Below is a small trained network, with its code and all its weights. Each question gives an input and a class and asks what happens when units are switched off, that is, made to give their printed mean instead of their output.

import numpy as np


def w(rows, s, z=0):
    codes = np.array(rows[::2]) - 128.0
    scale = np.full(codes.shape[1], s)
    scale[-1] = z or s
    return codes * scale


def f(y):
    return np.maximum(y, 0)


def log_softmax(a):
    a = a - a.max(-1, keepdims=True)
    return a - np.log(np.exp(a).sum(-1, keepdims=True))


def net(x, mask):
    res = np.array(x, float).reshape(1, 4) / 4 @ E
    y = f(res @ A[0][:, :-1].T + A[0][:, -1])
    res = res + np.where(mask, y, B[0][:, -1]) @ B[0][:, :-1]
    return log_softmax(res[-1] @ U[:, :-1].T + U[:, -1])


A, B = {}, {}
E = w([
[88,162,115,240,17,167,118,113],'x0',
[3,34,29,126,136,57,115,65],'x1',
[235,121,141,102,104,15,82,9],'x2',
[136,100,132,132,119,152,85,131],'x3',
],0.0076)
A[0] = w([
[220,180,161,98,134,114,104,173,2],'n0',
[86,72,129,77,173,156,140,220,190],'n1',
[146,182,123,162,49,226,147,142,116],'n2',
[74,161,105,201,29,90,93,102,76],'n3',
[120,58,91,55,176,1,82,35,118],'n4',
[139,127,123,59,207,152,134,150,182],'n5',
[242,113,169,133,14,74,153,27,147],'n6',
[8,65,65,91,52,103,139,98,78],'n7',
[99,143,125,225,65,116,82,61,200],'n8',
[133,98,65,106,182,141,163,111,77],'n9',
[115,232,174,181,69,242,149,163,152],'n10',
[197,222,217,99,126,142,69,122,134],'n11',
[108,155,205,194,49,144,139,198,130],'n12',
],0.0071,0.0047)
B[0] = w([
[18,156,120,109,199,99,40,128,160],'n0',
[84,213,165,148,168,173,127,255,207],'n1',
[203,75,146,142,97,150,174,99,210],'n2',
[78,251,160,109,172,106,124,170,194],'n3',
[178,3,80,63,123,120,146,19,230],'n4',
[59,193,80,155,179,85,114,191,182],'n5',
[61,191,102,82,213,87,72,247,210],'n6',
[85,200,181,99,154,110,80,219,217],'n7',
[102,176,209,176,127,144,183,185,219],'n8',
[101,108,75,81,92,133,92,61,150],'n9',
[250,105,145,124,94,158,174,8,254],'n10',
[84,227,138,148,147,120,103,206,194],'n11',
[202,61,134,155,39,105,159,85,211],'n12',
],0.0062,0.01)
U = w([
[134,187,164,171,96,141,127,215,140],'0',
[83,159,99,134,143,88,69,171,139],'1',
[215,8,114,145,47,131,154,1,254],'2',
],0.0084,9.2e-05)

Each question gives the input, the list of numbers given to net, and the class t.
The units are the neurons (one row each of A and B). Each row of codes is followed by its name. A weight is (code - 128) times the scale printed after its matrix; where a second scale follows, it is the last column's (A, B and U).
mask holds one flag per neuron, in row order. A switched-off neuron (its flag False) gives its mean, the last column of its row in B, instead of its output. The means were averaged over made-up inputs and are rounded, as every weight is.
A unit's drop is (log p(t) with every unit on - log p(t) with that unit switched off) / (log p(t) with every unit on - log p(t) with every unit switched off).
The circuit of an input: a set's keep is (log p(t) with only the set's units on - log p(t) with every unit switched off) / (log p(t) with every unit on - log p(t) with every unit switched off). Starting from the 12 units with the biggest drops (on a tie, the unit counted first), units are removed one at a time, each time the one whose removal leaves the highest keep (on an exact tie, the one counted first), for as long as the keep stays at least 0.8.
units of the circuit, in order: the units of the circuit, biggest drop first
top k neurons: the k neurons with the biggest drops, biggest first
drop when u is switched off: that unit's drop, to one decimal
input [0,-8,3,2], class 1: units of the circuit, in order : [n0]
input [2,0,-8,-7], class 2: top 2 neurons : [n10 n6]
input [-5,0,7,7], class 1: top 2 neurons : [n6 n10]
input [-1,-8,5,-8], class 1: top 2 neurons : [n0 n6]
input [5,0,-1,-5], class 2: units of the circuit, in order : [n1 n6]
input [-3,1,3,4], class 2: top 2 neurons : [n4 n7]
input [-2,-8,2,4], class 1: top 2 neurons : [n0 n8]
input [-6,6,2,-6], class 2: top 2 neurons : [n4 n6]
input [1,-6,-8,-1], class 2: top 2 neurons : [n10 n12]
input [-2,2,4,0], class 2: top 2 neurons : [n4 n1]
input [-6,7,2,0], class 2: top 2 neurons : [n4 n6]
input [2,-1,-6,2], class 2: drop when n10 is switched off : 0.2
input [3,0,-4,8], class 2: drop when n10 is switched off : 0.2
input [-4,-4,1,-4], class 1: drop when n8 is switched off : 0.3
input [8,-1,-8,8], class 2: units of the circuit, in order : [n10]
